Each row of numbers stands for one node and depends on some of the facts below. Use the named rows to name the rest.

There are 4 kinds of fact about the nodes: Ω, Δ, ζ, Φ.
rari Ω zufus; zefor Ω brodi; grupuste Ω dekin
sulor Ω dragrar; zestos Ω bradra; gavus Ω lirum
tovek Ω mozus; mozus Ω keflal; klupem Ω bradra
drimigu Ω fona; seflo Ω dekin; brutrir Ω nitati
klobre Ω vevolor; pepu Ω fliki; librom Ω vevolor
rumo Ω klisa; meplos Ω klisa; flariror Ω flufli
flavefe Ω dekin; gritrum Ω vevolor; flestin Ω zuner
vamor Ω gemu; zostel Ω gemu; skorul Ω klubris
trori Ω dogral; digri Ω keflal; narul Ω dekin
basko Ω fona; fliski Ω zuner; triplen Ω flufli
gemu Ω denum; skoronen Ω zufus; skistal Ω gemu
pliro Ω nitati; vulus Ω nitati; todes Ω dekin
botra Ω baklom; fibo Ω nitati; flipluno Ω gemu
posta Ω sitri; klumok Ω nitati; resos Ω fona
fisil Ω nitati; flusi Ω lirum; pligrur Ω lirum
plafla Ω flufli; telim Ω flestin; zevudril Ω fona
neplal Ω flufli; koflu Ω fona; vafli Ω fona
bisen Ω lirum; brodi Ω mota; tapon Ω mota
kozu Ω lirum; zuvofi Ω dogral; reli Ω nitati
gugrin Ω lirum; plevekul Ω baklom; skosunuk Ω flestin
rafu Ω baklom; maskem Ω flestin; stanek Ω mota
klisa Ω dragrar; movum Ω flufli; sitri Ω dogral
ladrar Ω gemu; dugro Ω klubris; fona Ω mota
grofo Ω lirum; kulegrik Ω breskil; skagek Ω dekin
pemo Ω klubris; grufas Ω bradra; gefe Ω fona
flubron Ω vevolor; bebige Ω dogral; rotukis Ω fona
skonam Ω breskil; nuflo Ω denum; breskil Ω dogral
treflir Ω fona; pegun Ω sitri; vomu Ω vevolor
klopla Ω vulus; fliflu Ω zufus; klubris Ω zuner
ziskun Ω fona; flabus Ω lirum; dalom Ω brodi
griflen Ω flufli; pladal Ω grunum; grunum Ω denum
plobar Ω klisa; lastis Ω bradra; flufli Ω nitati
plapam Ω dragrar; mapasis Ω sitri; skimabror Ω lirum
babrer Ω brodi; gestos Ω flestin; nekas Ω dragrar
satronol Ω lirum; floplorum Ω klubris; bromul Ω denum
fumum Ω dekin; mivasko Ω gemu; giban Ω sitri
zufus Ω keflal; bradra Ω keflal; gados Ω keflal
skigrik Ω fona; vevolor Ω keflal; flabriguk Ω dekin
rostel Ω grunum; griduk Ω flestin; fliki Ω zuner
gravonin Ω breskil; gikla Ω gemu; datril Ω lirum
flaplan Ω lirum; turudrik Ω dekin; rere Ω gemu
baklom Ω nitati; plasta Ω zufus; dekin Ω mota
sebrur Ω zufus; skezugon Ω zuner; tena Ω sitri
folor Ω vulus; trutuflol Ω zufus; nise Ω keflal
seste Ω grunum; zeker Ω brodi; droflam Ω lirum
funo Ω zuner; gritren Ω gados; bavo Ω mozus
fludre Ω flestin; bribrin Ω brodi; skubrin Ω flestin
soflur Ω mota; futo Ω zuner; lirum Ω denum
sasalek Ω sitri; skisti Ω bradra; pluva Ω tapon
nestun Ω zufus; ritos Ω vevolor; grutos Ω fona
sunon Ω klubris; zefor Δ brodi; grupuste Δ skimabror
dogral Δ nestun; dogral Δ ritos; dogral Δ stanek
dogral Δ zuvofi; sulor Δ vulus; sulor Δ gugrin
zestos Δ flubron; gavus Δ flaplan; tovek Δ skigrik
mozus Δ klisa; klupem Δ stanek; brutrir Δ gritren
librom Δ posta; flavefe Δ bavo; zostel Δ fumum
skorul Δ grupuste; skorul Δ gestos; skorul Δ pligrur
skorul Δ vevolor; digri Δ stanek; basko Δ skimabror
basko Δ flubron; basko Δ brodi; fliski Δ kulegrik
fliski Δ nuflo; fliski Δ zuvofi; gemu Δ triplen
skoronen Δ stanek; pliro Δ treflir; vulus Δ telim
botra Δ nestun; flipluno Δ nestun; posta Δ stanek
klumok Δ skubrin; klumok Δ stanek; fisil Δ gritren
flusi Δ skimabror; flusi Δ denum; pligrur Δ gritren
pligrur Δ telim; telim Δ stanek; neplal Δ klobre
bisen Δ flaplan; kozu Δ posta; reli Δ seste
dragrar Δ posta; dragrar Δ drimigu; plevekul Δ todes
skosunuk Δ flestin; maskem Δ rafu; maskem Δ zuvofi
movum Δ gritren; movum Δ bradra; sitri Δ flariror
ladrar Δ kulegrik; dugro Δ ritos; dugro Δ flariror
dugro Δ fliski; fona Δ kulegrik; pemo Δ dogral
pemo Δ librom; grufas Δ maskem; gefe Δ skezugon
gefe Δ stanek; gefe Δ brodi; flubron Δ folor
bebige Δ pligrur; rotukis Δ pluva; skonam Δ klumok
skonam Δ stanek; nuflo Δ stanek; breskil Δ stanek
treflir Δ flubron; klopla Δ gritren; dalom Δ bribrin
griflen Δ kulegrik; griflen Δ gritren; grunum Δ skisti
plobar Δ stanek; plobar Δ bradra; lastis Δ fumum
plapam Δ flaplan; plapam Δ mivasko; nekas Δ stanek
floplorum Δ gritrum; mivasko Δ posta; mivasko Δ bradra
zufus Δ gritrum; gados Δ skubrin; skigrik Δ flariror
skigrik Δ bradra; vevolor Δ klumok; rostel Δ nestun
rostel Δ nitati; rostel Δ zefor; griduk Δ gritren
fliki Δ flariror; gravonin Δ brodi; gikla Δ stanek
datril Δ bradra; datril Δ tapon; denum Δ zuvofi
turudrik Δ klopla; plasta Δ sitri; plasta Δ flabriguk
sebrur Δ fumum; sebrur Δ pladal; skezugon Δ nestun
tena Δ ritos; tena Δ gavus; trutuflol Δ stanek
trutuflol Δ nitati; nise Δ zostel; seste Δ basko
seste Δ tapon; funo Δ klubris; gritren Δ stanek
fludre Δ resos; skubrin Δ posta; skubrin Δ librom
skubrin Δ ritos; futo Δ plobar; futo Δ fumum
lirum Δ flariror; lirum Δ rumo; pluva Δ klumok
pluva Δ nestun; nestun Δ flariror; nestun Δ stanek
grutos Δ gikla; sunon Δ stanek; sunon Δ telim
zefor ζ sasalek; dogral ζ treflir; zestos ζ skezugon
mozus ζ droflam; klupem ζ bromul; drimigu ζ rafu
seflo ζ nekas; klobre ζ mozus; zostel ζ triplen
narul ζ bisen; triplen ζ klupem; skistal ζ fisil
pliro ζ bribrin; posta ζ futo; klumok ζ dugro
fisil ζ pemo; flusi ζ plafla; plafla ζ plobar
zevudril ζ zefor; bisen ζ kulegrik; reli ζ seflo
dragrar ζ dekin; maskem ζ ritos; sitri ζ gikla
dugro ζ pepu; fona ζ rotukis; kulegrik ζ babrer
keflal ζ zeker; grufas ζ keflal; rotukis ζ flabus
skonam ζ sitri; nuflo ζ pluva; treflir ζ pliro
klopla ζ flusi; zuner ζ fliki; fliflu ζ folor
flabus ζ nuflo; pladal ζ bavo; grunum ζ fona
babrer ζ klobre; nekas ζ skistal; satronol ζ bradra
bromul ζ flabriguk; bradra ζ grutos; flabriguk ζ fludre
fliki ζ skonam; gikla ζ digri; rere ζ grunum
baklom ζ zostel; dekin ζ zestos; sebrur ζ nitati
folor ζ trutuflol; droflam ζ klopla; gritren ζ maskem
fludre ζ narul; bribrin ζ pladal; soflur ζ plasta
futo ζ tovek; pluva ζ soflur; mota ζ tena
ritos ζ sebrur; grutos ζ trori; rari Φ trutuflol
zefor Φ babrer; grupuste Φ turudrik; grupuste Φ fumum
sulor Φ plapam; sulor Φ nekas; zestos Φ lastis
drimigu Φ grutos; seflo Φ narul; klobre Φ flubron
librom Φ klobre; librom Φ gritrum; rumo Φ plobar
flariror Φ griflen; flavefe Φ turudrik; flavefe Φ grupuste
vamor Φ rere; vamor Φ ladrar; zostel Φ flipluno
zostel Φ gikla; skorul Φ pemo; trori Φ zuvofi
digri Φ nise; narul Φ turudrik; narul Φ flavefe
narul Φ flabriguk; fliski Φ futo; triplen Φ neplal
triplen Φ movum; skistal Φ zostel; fibo Φ fisil
flipluno Φ rere; flipluno Φ skistal; resos Φ basko
fisil Φ brutrir; flusi Φ gugrin; plafla Φ flariror
plafla Φ movum; neplal Φ flariror; neplal Φ griflen
koflu Φ drimigu; vafli Φ skigrik; kozu Φ bisen
zuvofi Φ bebige; gugrin Φ pligrur; plevekul Φ botra
movum Φ neplal; movum Φ plafla; dugro Φ skorul
grofo Φ kozu; grofo Φ gugrin; grofo Φ bisen
skagek Φ grupuste; grufas Φ klupem; flubron Φ ritos
flubron Φ klobre; bebige Φ trori; treflir Φ resos
treflir Φ skigrik; pegun Φ posta; vomu Φ ritos
klopla Φ folor; fliflu Φ rari; fliflu Φ plasta
fliflu Φ trutuflol; ziskun Φ koflu; flabus Φ skimabror
flabus Φ satronol; dalom Φ zefor; mapasis Φ tena
mapasis Φ giban; gestos Φ griduk; fumum Φ todes
mivasko Φ gikla; giban Φ posta; giban Φ pegun
flabriguk Φ grupuste; griduk Φ gestos; griduk Φ telim
gravonin Φ skonam; datril Φ skimabror; flaplan Φ flusi
flaplan Φ bisen; turudrik Φ seflo; turudrik Φ todes
rere Φ gikla; trutuflol Φ sebrur; nise Φ digri
fludre Φ skosunuk; bribrin Φ zeker; bribrin Φ dalom
bribrin Φ babrer; soflur Φ stanek; sasalek Φ mapasis
ritos Φ gritrum; grutos Φ drimigu; grutos Φ basko

Some rows with their names:
resos: [-33   8  10  -2  -4  -8 -24   1  -3 -14 -20 -24  21  -2 -15  13  -1 -22
  -2 -10  28  20  22  13  21 -24   8 -10  26]
grofo: [ -3   4  11   5   8   4 -11 -17   2 -22  -4 -13  12 -14 -10  27   5 -23
  -8   2  25  28  26   5   4 -18   3 -20   9]
mivasko: [-10  18   7   0   0  13  -9 -17  10 -10 -15 -18  11 -15   3  31  15 -25
  -5   5  25  19  21   9  19 -28   7 -10   3]
fumum: [-17  -7  -9   1   1   2 -25  -2   9 -28 -31   3  16  -7  14  24  -2  -6
 -10 -11  30  18  19  10   1  -5   8 -40   5]
sulor: [ -8   9   4  -1   5   3 -16 -13   7 -23  -8 -11  21 -14  -4  22  10 -19
 -11   2  22  14  23  13   8 -17   3 -18   5]
koflu: [-24  22  15  -7   2  -2 -24 -22   9 -19 -14 -18  22  -7  -6  21  -5 -27
 -10  -6  28  18  28  19  13 -20   3 -16  15]
neplal: [  7  -8   1  24 -13   5 -20  -4 -33 -40  22 -14  28 -22 -23  35  23 -16
 -35 -10 -13  -4  10  54   6  -6  23 -34   0]
nitati: [-10  20 -11  -3   2 -17  -8   1  15 -11  -9 -15  10 -30  -1  26 -17  -5
  12  15 -24  13  23  -4  19 -11  -2 -32   3]
grupuste: [-11 -23 -29   5  12   6 -42  -4  15 -40 -50  12  30 -10  24  19   9   6
  -9 -17  49  18  12  -3   0   8   2 -60  -4]
flabus: [  3  -4   9   0   2  -1 -14 -18   5 -21   4  -6  20  -7  -7  30   9 -20
  -8   2  25  30  25   2   5 -21  15 -17  10]
skoronen: [  8  16 -10 -13  -2 -15 -10   2  13 -10   3  -3  23 -24   7  20   1 -13
   5  14   2   2  29   3   9 -10   0 -12   7]
seflo: [-13 -16  -8 -10  -1  -1 -24 -10  17 -28 -23  10  29   6  13  30   8  -7
 -18 -12  32  23  23  13  -2 -11  20 -26   6]
skigrik: [ -3  22  -9 -16  -7 -25 -24  -1  11  -7  -1  -4  29 -20   5  19 -11 -15
   7   4   2   1  31  10  14  -8   2 -16  17]
stanek: [ -5  16 -10 -14 -10 -21 -14   7  11  -8  -5   1  18 -15  12  21 -16 -11
   4   4  -1   3  31   9   8  -9   5 -20  16]
zestos: [ -8  14   4   4  10   7 -12  -9   4 -22 -14 -17  16 -23  -5  20   6 -20
 -10   3  19  13  24  14   8 -14  -5 -23   2]
treflir: [-17  16   5  -5   0  -5 -28 -17   3 -18 -13 -15  26  -8  -3  22  -2 -23
 -10  -8  25  13  26  21  13 -14   4 -20  15]
gugrin: [ -4   5  10   8   5   5 -10 -15  -1 -17  -4 -14   8 -13  -8  28   2 -23
  -4   0  25  32  25   6   5 -19   6 -22  13]
botra: [  7  15 -12 -12  -2 -17 -11   2  14 -11   3  -3  24 -24   6  20   1 -14
   4  12   2   2  30   3   9 -10   1 -13   8]

Name these rows:
No name comes twice in this set of rows, the named rows included.
[ 10  18 -16  -9  -6  -7  -7   0  15  -1   0  -6  21 -27  12  26  13 -15
   7  17   2   0  24   2  18 -15   4  -9   2] -> ladrar
[-12 -17 -20   2   9   5 -34  -4  14 -35 -42   7  27  -8  18  21   6  -1
 -13 -14  40  18  16   4   0   2   4 -49  -2] -> narul
[ -6  12  -9 -14  -2 -13  -9  -4  20 -17   2  -4  19 -24   1  24  -6  -2
  13  12 -16  11  22  -4  17 -11   9 -19   6] -> pepu
[-15  -9 -14   1   4   4 -27  -4  14 -33 -33   4  22  -7  15  22   3  -5
 -14 -12  33  14  19   9   1  -4   4 -40   0] -> skagek
[  6  14 -13  -5  -4 -23 -12   4   8   3  -7  -8  14 -20   8  30  -8 -16
   1  13  -6  11  29  -1  11 -14   2 -24  10] -> bradra
[ 17  21 -17  -4   1 -24 -12  11   4   8 -11 -10  20 -26  11  22   0 -29
 -12  16  11  -3  37   8   1 -11 -13 -18   8] -> dragrar
[  4  12 -12 -10  -8 -16  -9   3   8  -3  -2  -2  16 -23   8  26  -6 -13
   9   9   0  10  29   4  10 -11   6 -19  14] -> kulegrik
[  1  15  11  -6  -8   7  -9 -18   6   8 -14  -9  14   1  13  37  21 -38
 -17   4  50  23  31  16   9 -35  14   3  12] -> rere
[ 10   5 -11 -23  -9 -22 -11  -3  18  -7   8   6  32 -10   7  28   6 -11
   0   9   2  10  31   0   5 -14  15  -4  11] -> nekas
[ -7   4  13   5  11   5 -10 -17   9 -28  -2 -16  15 -15 -15  23   9 -22
 -10   4  19  27  24   3   6 -18   2 -17   3] -> flusi
[ -6   6   6   1  -3   6 -27  -6   7 -14 -17 -15  14 -15 -16  16  10 -18
 -13   1  20  10  18   6   2 -16  14 -11   4] -> plevekul
[ -7  19  -8  -8   1 -10  -7   0  16 -19  -1 -10  15 -33   0  18 -10  -2
  17  13 -18   6  21  -3  18  -7  -3 -24   4] -> skezugon
[ 18  14 -15  -6  -3 -28 -14  10   2  11  -7  -5  21 -14  15  28  -2 -28
  -9  14  13   2  36   7   1 -15  -2 -16  12] -> dogral
[  2  -8   0  22  -7   6 -16  -2 -30 -41  19 -15  33 -21 -19  31  20 -17
 -34  -6  -6   0  11  49   8 -10  20 -31   0] -> movum

The same nodes again, as new rows of numbers:
Some nodes and their rows:
pepu: [-12  -1  11   1   0  -9  13   7  22 -11  -4   2  -2]
skimabror: [-13  -3  14  -2  -1  -2   6  11  -4  -5  -9  -3  -6]
mozus: [  7  -7 -20   3  -2 -17  13  11  11   6   6  12  -5]
vamor: [-18  -2 -25   9   0   1  -6  -3   3  -6   0  -2  -1]
ladrar: [-10   2  -6  -1   1  -8   7  10  10  -8  -6  -5   6]
flufli: [-6 -1 25 -1 -2 -8  6  7 16 -4  0 12  1]
skistal: [ -4 -12 -31  12   0  -4   5  -5 -23   4   4 -14   2]
pladal: [ -8  -5  -4   1  -1 -13  18   8  -3   8   4 -18  -4]
grunum: [  2  -5  17   1  -4 -15  17   3  -1  14   7 -11  13]
skosunuk: [-20   2  11   7  -2 -12  11   8  29  -9  -3   0  -4]
babrer: [ 13 -10  -7  11   2 -18  24   9  22 -13   4  16 -24]
turudrik: [ 17   9  12  22   0   3  28 -14  28   0 -13   9 -22]
lastis: [-13   1   5   1  -2  -9   5   6  27 -14  -2  -3  -5]
plapam: [ -5   1  10   3  -1 -12   5   6  22 -17  -5  -5  -2]
bromul: [ -4  -7 -36   5  -2 -18  14  11  14   5   3  -7 -14]
rotukis: [ 13  -5  72  12   1 -17  31   5   5  -8   4 -20   4]
digri: [ -7   0 -12  17   1  -2 -14  -1  -6 -14  -3  -4   1]
skorul: [-14   1  -3  20  -1  -5  -6   0   5 -13  -4   2   4]

Rows to name:
No name comes twice in this set of rows, the named rows included.
[ -4 -10  10   8  -3  -5  16  -9 -14   5   3 -29   8] -> flabus
[  0   1  39   7   1  -7  28   1  35 -11  -4  11 -15] -> todes
[  1  -9 -37  18   1 -11  18   4   5  -3   4   6 -11] -> fludre
[ -4 -10 -51  21   5  -6   5   4  -7   5   7   6 -16] -> klobre
[ 14  -4  72  10  -2 -18  22   3   1  -2   7  -9   4] -> fona
[ -1  -7 -53   7   1 -18  14  12   9   1   1  -1 -10] -> bisen
[-11  -1  50  15  -3  -9   9  10  20 -20  -6   9  -7] -> basko
[  1  -5  28   2  -3 -17  14   3 -14   5  -1 -35   6] -> nuflo
[ -6 -10 -41  17   2  -7  -2  -1 -25   3   6  -9   1] -> zostel
[ -2  -3  38   4   1 -10  19   4  32 -25  -2  11  -5] -> zeker
[ 11  -9 -33  15   3 -12   5   1  -8  -5  -1  -1 -10] -> klopla
[  4  -4 -15   9   1 -22  16  13   2   0  -2  -7  -4] -> klupem
[ -6  -7 -17   2  -3 -15  18   8   7   8   1 -15 -10] -> satronol

